Below are the code and all the weights of a small trained network. Each question names an input and a class and asks about switching units off, where a switched-off unit gives its printed mean instead of its output.

import numpy as np


def w(rows, s, z=0):
    codes = np.array(rows[::2]) - 128.0
    scale = np.full(codes.shape[1], s)
    scale[-1] = z or s
    return codes * scale


def norm(h):
    return h / np.sqrt((h * h).mean(-1, keepdims=True) + 1e-5)


def f(y):
    return y / 2 * (1 + np.tanh(0.7978845608 * (y + 0.044715 * y**3)))


def log_softmax(a):
    a = a - a.max(-1, keepdims=True)
    return a - np.log(np.exp(a).sum(-1, keepdims=True))


def net(x, mask):
    res = np.array(x, float).reshape(1, 8) / 4 @ E
    u = 0
    for l in range(2):
        y = f(norm(res) @ A[l][:, :-1].T + A[l][:, -1])
        res = res + np.where(mask[u : u + 16], y, B[l][:, -1]) @ B[l][:, :-1]
        u += 16
    return log_softmax(norm(res)[-1] @ U[:, :-1].T + U[:, -1])


A, B = {}, {}
E = w([
[129,128,129,129,127],'x0',
[129,128,128,127,128],'x1',
[129,127,128,129,126],'x2',
[112,192,159,22,229],'x3',
[135,215,254,189,93],'x4',
[233,15,213,140,220],'x5',
[13,114,135,212,188],'x6',
[197,205,55,201,185],'x7',
],0.0065)
A[0] = w([
[78,96,150,76,60,83],'0.n1',
[168,210,55,174,149,94],'0.n2',
[202,146,119,76,69,43],'0.n3',
[100,218,142,35,190,46],'0.n4',
[191,171,111,68,71,65],'0.n5',
[135,112,106,181,73,33],'0.n6',
[28,132,113,182,172,2],'0.n7',
[137,112,101,177,40,68],'0.n8',
[78,184,75,90,60,16],'0.n9',
[72,112,165,81,83,99],'0.n10',
[127,201,178,150,86,79],'0.n11',
[152,121,94,106,125,59],'0.n12',
[172,85,153,115,169,82],'0.n13',
[132,193,174,150,98,76],'0.n14',
[83,185,98,121,102,66],'0.n15',
[98,100,3,84,134,128],'0.n16',
],0.016,0.004)
B[0] = w([
[159,196,96,52,191,188],'0.n1',
[192,183,101,18,208,239],'0.n2',
[45,115,146,151,195,191],'0.n3',
[104,63,9,139,60,239],'0.n4',
[45,131,137,163,207,204],'0.n5',
[120,98,58,126,103,166],'0.n6',
[37,120,145,152,224,200],'0.n7',
[105,79,36,130,94,197],'0.n8',
[228,125,151,251,143,216],'0.n9',
[173,177,102,66,180,183],'0.n10',
[96,163,183,112,55,200],'0.n11',
[110,130,154,104,130,140],'0.n12',
[185,121,157,186,112,190],'0.n13',
[99,148,177,106,64,185],'0.n14',
[182,145,140,216,146,188],'0.n15',
[86,179,199,111,26,253],'0.n16',
],0.029,0.0072)
A[1] = w([
[198,146,118,69,161,67],'1.n1',
[139,102,70,140,200,134],'1.n2',
[96,150,235,96,16,21],'1.n3',
[122,147,167,138,148,137],'1.n4',
[195,110,148,194,130,61],'1.n5',
[20,65,174,157,229,28],'1.n6',
[58,85,147,163,168,80],'1.n7',
[151,37,179,150,142,101],'1.n8',
[133,2,25,136,59,43],'1.n9',
[156,131,167,114,70,159],'1.n10',
[176,64,178,166,152,67],'1.n11',
[94,166,178,148,178,116],'1.n12',
[235,105,170,237,126,64],'1.n13',
[209,48,192,132,137,129],'1.n14',
[103,88,27,120,82,45],'1.n15',
[215,144,132,37,178,6],'1.n16',
],0.015,0.0027)
B[1] = w([
[155,138,147,65,165,176],'1.n1',
[85,132,176,103,62,209],'1.n2',
[110,127,253,95,35,236],'1.n3',
[106,116,99,130,116,160],'1.n4',
[161,152,142,181,152,191],'1.n5',
[18,85,103,161,226,254],'1.n6',
[81,105,119,100,178,195],'1.n7',
[115,179,132,160,132,167],'1.n8',
[180,73,29,113,48,228],'1.n9',
[66,154,141,152,104,170],'1.n10',
[154,168,115,168,134,170],'1.n11',
[120,47,104,141,112,209],'1.n12',
[202,163,149,227,144,252],'1.n13',
[143,212,63,180,108,179],'1.n14',
[210,18,123,124,101,214],'1.n15',
[197,142,150,40,188,189],'1.n16',
],0.032,0.0074)
U = w([
[191,195,119,247,153,104],'0',
[48,98,109,133,189,253],'1',
[173,64,58,104,46,105],'2',
[187,190,141,24,198,50],'3',
[92,157,207,120,36,100],'4',
],0.016,0.0034)

Each question gives the input, the list of numbers given to net, and the class t.
The units are the neurons (one row each of A and B). Each row of codes is followed by its name. A weight is (code - 128) times the scale printed after its matrix; where a second scale follows, it is the last column's (A, B and U).
mask holds one flag per neuron, layer by layer. A switched-off neuron (its flag False) gives its mean, the last column of its row in B, instead of its output. The means were averaged over made-up inputs and are rounded, as every weight is.
A unit's drop is (log p(t) with every unit on - log p(t) with that unit switched off) / (log p(t) with every unit on - log p(t) with every unit switched off).
The circuit of an input: a set's keep is (log p(t) with only the set's units on - log p(t) with every unit switched off) / (log p(t) with every unit on - log p(t) with every unit switched off). Starting from the 12 units with the biggest drops (on a tie, the unit counted first), units are removed one at a time, each time the one whose removal leaves the highest keep (on an exact tie, the one counted first), for as long as the keep stays at least 0.8.
circuit, biggest first: the units of the circuit, biggest drop first
top k neurons: the k neurons with the biggest drops, biggest first
k most important neurons of layer l: the k neurons of layer l with the biggest drops, biggest first
input [5,-5,-5,-4,5,3,1,1], class 4: 3 most important neurons of layer 0 -> 0.n4, 0.n11, 0.n14
input [4,-3,6,-2,0,5,6,-1], class 1: most important neuron of layer 0 -> 0.n7
input [7,-7,-1,-5,-5,4,-1,7], class 3: 2 most important neurons of layer 0 -> 0.n2, 0.n4
input [4,-8,0,8,-7,6,-2,3], class 2: top 2 neurons -> 0.n4, 0.n9
input [0,1,7,-6,-8,-7,6,3], class 4: 2 most important neurons of layer 0 -> 0.n16, 0.n4
input [2,-1,1,-1,-2,6,7,8], class 3: 2 most important neurons of layer 0 -> 0.n2, 0.n5
input [-8,-2,3,2,-8,-7,-5,6], class 4: 3 most important neurons of layer 0 -> 0.n16, 0.n12, 0.n13
input [2,8,-8,6,-5,2,-6,7], class 3: top 2 neurons -> 0.n2, 0.n7
input [8,-2,1,-8,-3,2,8,1], class 1: top 3 neurons -> 0.n7, 1.n6, 0.n4
input [6,0,-5,-6,-8,4,-1,-2], class 4: 2 most important neurons of layer 0 -> 0.n16, 0.n4
input [0,5,-2,-5,-6,-5,6,-7], class 3: top 2 neurons -> 0.n1, 0.n10
input [-3,7,-4,6,2,-5,-2,-2], class 2: 2 most important neurons of layer 1 -> 1.n9, 1.n15
input [3,4,3,-6,4,-2,-4,-1], class 2: top 3 neurons -> 0.n8, 0.n6, 0.n7
input [-2,-3,2,-5,-5,6,-7,-2], class 1: circuit, biggest first -> 0.n3
input [8,-3,-4,4,-1,-5,-6,7], class 3: top 3 neurons -> 0.n2, 0.n7, 1.n6
input [-7,-8,-5,-3,0,-8,-6,-6], class 0: top 2 neurons -> 0.n9, 0.n2
input [4,6,7,2,-4,-4,8,8], class 1: 2 most important neurons of layer 1 -> 1.n12, 1.n6
input [0,-4,2,8,-8,6,1,-1], class 2: top 2 neurons -> 0.n4, 1.n9
input [3,4,-1,4,-8,1,-5,-6], class 4: top 2 neurons -> 0.n16, 0.n2
input [-1,2,0,0,8,-1,-5,8], class 3: circuit, biggest first -> 0.n2
input [-7,8,6,5,6,7,5,-7], class 0: top 3 neurons -> 0.n2, 0.n13, 0.n16
input [0,-3,-7,8,-8,-3,5,1], class 2: 2 most important neurons of layer 0 -> 0.n4, 0.n11
input [3,0,3,-5,-7,7,5,-7], class 0: top 4 neurons -> 0.n2, 0.n4, 0.n13, 0.n11
input [1,2,-3,-1,-1,5,-7,-4], class 1: top 2 neurons -> 0.n3, 0.n9
